Each row is followed by its class.
[-1.59 -0.32 -1.14 -0.39 -1.36  2.57  0.74  1.51  1.35 -1.85  0.12  0.07
 -0.68 -0.90  2.33 -2.93  1.91 -0.44 -3.52 -1.49  0.15 -1.23  0.52  1.55
  0.83  0.98  0.72  0.13 -0.68  0.67  0.24  0.32 -0.16  2.28]	P
[-1.32 -0.65 -0.45 -0.61 -0.93  1.28  0.92  1.51 -0.91 -3.05 -1.17  0.69
 -0.70 -1.48  2.55 -3.29  1.60  1.54 -3.81 -0.95 -0.19 -1.12  0.93  0.95
  1.07  1.14  0.62 -0.29  0.38  0.66  0.83 -0.05 -0.10  0.32]	K
[-2.06  0.24 -2.31 -0.30 -0.81  0.01  1.06  0.21  0.49  1.75  1.07 -0.95
  0.59  2.17 -0.92  1.90 -0.54  1.12 -1.47  1.25 -1.77 -1.12 -0.80 -0.48
  0.33  1.13  0.73 -0.18  0.09  0.71 -2.64 -1.94  0.37 -0.38]	Z
[-2.90  1.31 -2.40 -0.37  0.25  0.29  0.60  0.91  0.45 -0.20  1.36 -0.38
 -0.39  2.16 -0.50  1.91 -1.92  0.86 -0.64 -0.21 -1.17 -1.22 -0.11  1.26
  0.31  1.29  2.10  0.27 -0.28  0.44 -1.95 -0.59  0.14  0.36]	Z
[-2.35  0.00 -0.46 -2.44 -1.95  2.33  0.47  1.58  0.86 -0.55  0.06 -0.34
 -1.76 -0.88  1.37 -2.17  0.60  0.46 -4.66 -0.97  0.99 -1.96  0.19  1.31
  0.28  1.64  0.46 -0.37 -0.48  0.82 -0.79 -0.50  3.02  1.40]	P
[ 0.21 -2.64 -0.22 -1.83  0.17  3.63  0.07  0.87 -0.48 -4.65 -0.56  0.73
 -0.54 -3.63  2.27 -5.54  0.88 -0.85 -3.79 -3.32  4.44 -3.13  0.67  1.48
  0.05  1.61 -0.86 -1.51  0.34  0.88 -0.39  0.34 -0.70  1.25]	P
[-0.99 -0.40 -2.26 -0.61 -1.41  4.29  0.97  1.39  2.55 -3.94 -1.38  0.98
 -0.65 -4.12  3.17 -7.05  2.69 -1.68 -3.21 -3.85  0.64 -1.68  1.67  1.86
  1.50 -0.50  1.85  0.43 -1.02  0.15  0.64  1.74  0.16  2.09]	P
[ 0.08 -0.61 -1.72 -0.32 -0.84  1.42 -0.14  1.00 -0.75 -2.40  0.45 -0.10
 -1.05 -0.25  0.12 -0.18 -0.79  0.10 -2.21  0.75  3.28 -1.15 -0.14  0.28
 -0.49  1.43  3.00 -1.70 -0.21  0.81  1.34 -0.28 -1.33  0.81]	L
[-1.30 -0.65 -0.81 -0.81 -1.58  1.51  0.30  0.16  0.40 -0.97  0.05  0.09
 -0.29 -1.30  0.80 -1.42  0.27 -0.74 -2.18 -0.80  0.94 -1.40  0.46  0.65
  0.46  1.64  0.28 -0.52 -0.40  0.39  0.52 -0.39 -0.33  0.49]	L
[-1.24  0.20  0.23 -1.36  0.07  2.92 -0.68 -0.02 -1.45 -1.32 -1.28 -0.46
 -0.68 -1.98  4.48 -0.91  0.46  0.07 -0.67  0.15  2.16 -0.38  0.77  0.95
  0.10  1.54 -0.13 -0.11  0.48  0.48  0.35  1.08  0.95  1.10]	D
[ 0.12 -1.93 -0.36 -1.00  0.17  0.32  0.46  0.36 -0.11 -3.40 -0.17 -0.39
  0.07 -0.68  0.26 -1.51  0.21  0.41 -3.00 -0.51  2.26 -2.10  0.33  0.47
  0.35  0.94 -0.42 -1.21  0.57  0.34  1.12 -0.34 -1.31 -0.43]	Z
[-1.92  0.23 -2.68 -1.24 -1.37  3.89  1.50  1.34 -0.68 -2.02 -0.77 -1.60
 -1.13 -0.83  1.82 -3.07  0.28  0.59 -3.53 -2.09  0.24 -2.02  0.84 -0.39
  1.26  1.63  0.87 -1.46 -0.67  0.87 -0.97  0.86  2.50  2.82]	P
[-1.77 -0.79 -1.62 -0.96 -0.24  1.98 -0.17  0.63 -0.04 -1.92 -0.55 -0.50
 -0.69  1.02  1.68 -2.39  0.52  0.45 -3.58 -0.59  0.80 -1.79  0.78  0.90
  0.77  0.82 -0.63  0.24  0.24  1.55 -1.49 -0.06  0.57  1.58]	P
[-0.55 -0.61 -0.06 -0.63  0.61  0.35 -0.25  0.07 -0.18 -0.36 -0.19  1.50
 -0.08 -1.28 -0.58 -1.65  0.29  0.55 -1.49 -0.52  1.35 -0.67  0.67  0.56
 -0.35  0.62 -0.55  0.90 -4.37 -0.28  0.22  0.56 -0.46  0.33]	D
